Below are the code and all the weights of a small trained network. Each question names an input and a class and asks about switching units off, where a switched-off unit gives its printed mean instead of its output.

import numpy as np


def w(rows, s, z=0):
    codes = np.array(rows[::2]) - 128.0
    scale = np.full(codes.shape[1], s)
    scale[-1] = z or s
    return codes * scale


def norm(h):
    return h / np.sqrt((h * h).mean(-1, keepdims=True) + 1e-5)


def f(y):
    return np.maximum(y, 0)


def log_softmax(a):
    a = a - a.max(-1, keepdims=True)
    return a - np.log(np.exp(a).sum(-1, keepdims=True))


def net(x, mask):
    res = np.array(x, float).reshape(1, 4) / 4 @ E
    u = 0
    for l in range(2):
        y = f(norm(res) @ A[l][:, :-1].T + A[l][:, -1])
        res = res + np.where(mask[u : u + 10], y, B[l][:, -1]) @ B[l][:, :-1]
        u += 10
    return log_softmax(norm(res)[-1] @ U[:, :-1].T + U[:, -1])


A, B = {}, {}
E = w([
[66,169,195,118,220,120,145,141,86,118],'x0',
[146,155,17,96,253,143,112,180,144,125],'x1',
[232,162,107,231,137,202,37,156,49,154],'x2',
[148,165,102,150,112,246,195,78,124,202],'x3',
],0.00044)
A[0] = w([
[97,84,243,144,61,107,123,86,52,102,3],'0.n0',
[12,130,150,84,153,133,234,103,152,185,97],'0.n1',
[173,104,146,101,115,90,19,89,99,91,187],'0.n2',
[111,117,204,105,129,22,87,127,140,31,177],'0.n3',
[52,74,152,39,156,19,142,65,145,97,6],'0.n4',
[61,73,28,68,193,120,202,193,146,116,139],'0.n5',
[198,111,35,94,84,48,114,174,198,40,20],'0.n6',
[188,118,72,166,64,186,110,97,122,178,24],'0.n7',
[63,56,104,49,132,53,135,191,190,71,75],'0.n8',
[140,144,104,180,253,147,120,170,26,142,39],'0.n9',
],0.0016,0.0018)
B[0] = w([
[249,43,99,37,36,101,91,37,249,121,182],'0.n0',
[93,70,69,103,174,122,105,136,51,134,217],'0.n1',
[80,86,103,71,171,142,159,115,169,150,216],'0.n2',
[184,121,183,83,75,70,158,81,135,58,254],'0.n3',
[146,204,83,220,88,203,189,219,65,113,193],'0.n4',
[159,80,152,94,49,116,104,63,139,148,219],'0.n5',
[4,123,58,178,138,83,10,65,159,203,166],'0.n6',
[174,146,132,141,91,96,240,161,152,126,166],'0.n7',
[124,218,97,181,165,140,128,190,77,101,209],'0.n8',
[180,223,209,117,157,121,54,57,106,45,181],'0.n9',
],0.0021,0.0019)
A[1] = w([
[37,53,67,211,128,124,50,154,202,238,77],'1.n0',
[72,26,124,76,192,249,169,125,63,225,22],'1.n1',
[111,89,94,109,77,123,175,151,170,163,113],'1.n2',
[158,222,178,128,220,253,71,104,153,194,10],'1.n3',
[74,189,152,165,90,94,250,243,75,23,36],'1.n4',
[80,209,171,118,204,92,60,99,184,68,76],'1.n5',
[178,110,114,204,89,220,225,209,174,226,20],'1.n6',
[151,138,120,72,185,234,117,71,109,148,77],'1.n7',
[59,22,135,98,194,230,168,110,70,217,6],'1.n8',
[154,150,113,188,75,162,210,218,177,179,11],'1.n9',
],0.0025,0.0022)
B[1] = w([
[60,225,97,210,53,90,82,54,122,204,188],'1.n0',
[83,39,231,45,207,216,77,75,53,241,205],'1.n1',
[136,133,167,137,174,112,98,122,104,105,227],'1.n2',
[166,191,195,215,172,151,207,19,142,32,212],'1.n3',
[32,57,38,98,94,99,210,213,17,73,249],'1.n4',
[125,140,111,122,146,146,137,207,162,168,222],'1.n5',
[175,70,68,158,109,199,171,245,178,217,216],'1.n6',
[94,160,144,189,146,168,188,92,78,91,214],'1.n7',
[53,55,198,49,204,226,63,99,31,255,191],'1.n8',
[195,43,57,213,33,211,196,193,226,211,173],'1.n9',
],0.0035,0.0015)
U = w([
[21,224,29,225,24,28,22,43,188,229,179],'0',
[72,174,41,36,209,58,18,236,224,162,3],'1',
[215,196,234,34,242,48,42,234,242,29,10],'2',
[228,18,235,24,11,17,101,14,228,27,217],'3',
[28,21,242,29,230,246,108,30,4,235,141],'4',
[18,33,36,41,34,24,234,233,19,14,240],'5',
[217,232,240,230,243,220,206,13,160,29,246],'6',
[235,45,57,243,28,238,238,209,240,238,199],'7',
],0.004,0.0033)

Each question gives the input, the list of numbers given to net, and the class t.
The units are the neurons (one row each of A and B). Each row of codes is followed by its name. A weight is (code - 128) times the scale printed after its matrix; where a second scale follows, it is the last column's (A, B and U).
mask holds one flag per neuron, layer by layer. A switched-off neuron (its flag False) gives its mean, the last column of its row in B, instead of its output. The means were averaged over made-up inputs and are rounded, as every weight is.
A unit's drop is (log p(t) with every unit on - log p(t) with that unit switched off) / (log p(t) with every unit on - log p(t) with every unit switched off).
The circuit of an input: a set's keep is (log p(t) with only the set's units on - log p(t) with every unit switched off) / (log p(t) with every unit on - log p(t) with every unit switched off). Starting from the 12 units with the biggest drops (on a tie, the unit counted first), units are removed one at a time, each time the one whose removal leaves the highest keep (on an exact tie, the one counted first), for as long as the keep stays at least 0.8.
circuit, biggest first: the units of the circuit, biggest drop first
unit that matters most: the unit with the biggest drop
top k neurons: the k neurons with the biggest drops, biggest first
k most important neurons of layer l: the k neurons of layer l with the biggest drops, biggest first
input [-3,4,6,4], class 6: circuit, biggest first -> (0.n9; 1.n3)
input [8,-6,7,-7], class 3: unit that matters most -> 0.n0
input [-4,1,3,-8], class 0: circuit, biggest first -> (0.n6; 1.n0)
input [-6,-3,-3,-1], class 0: circuit, biggest first -> (0.n6; 0.n9; 1.n4; 1.n0)
input [-8,5,-4,5], class 0: circuit, biggest first -> (0.n6; 0.n3; 1.n0)
input [2,7,3,-3], class 6: top 2 neurons -> (1.n3; 0.n3)
input [-3,8,3,-2], class 0: circuit, biggest first -> (0.n6; 1.n0; 0.n3)
input [7,-4,-2,-2], class 5: 2 most important neurons of layer 0 -> (0.n4; 0.n5)
input [-3,4,-8,3], class 4: top 2 neurons -> (0.n1; 0.n3)
input [8,2,8,-8], class 2: top 2 neurons -> (1.n5; 0.n3)
input [5,-7,0,-6], class 3: top 2 neurons -> (0.n0; 1.n4)
input [7,6,-1,-2], class 2: 2 most important neurons of layer 1 -> (1.n4; 1.n5)
input [0,-2,6,-8], class 3: top 3 neurons -> (0.n3; 1.n4; 0.n8)
input [-1,8,7,-8], class 2: unit that matters most -> 0.n9
input [-7,2,-6,8], class 4: top 3 neurons -> (0.n1; 0.n4; 0.n3)
input [7,6,-2,-1], class 2: 3 most important neurons of layer 0 -> (0.n5; 0.n9; 0.n2)
input [-8,1,1,-5], class 0: top 2 neurons -> (0.n6; 1.n0)
input [8,0,7,-7], class 2: top 2 neurons -> (1.n5; 0.n3)
input [-1,0,1,1], class 7: top 2 neurons -> (1.n9; 0.n3)
input [3,3,-2,0], class 5: 3 most important neurons of layer 1 -> (1.n1; 1.n3; 1.n8)
input [-8,5,-4,-4], class 0: unit that matters most -> 0.n6
input [-5,-3,-2,-3], class 3: top 4 neurons -> (0.n3; 0.n6; 1.n4; 1.n0)
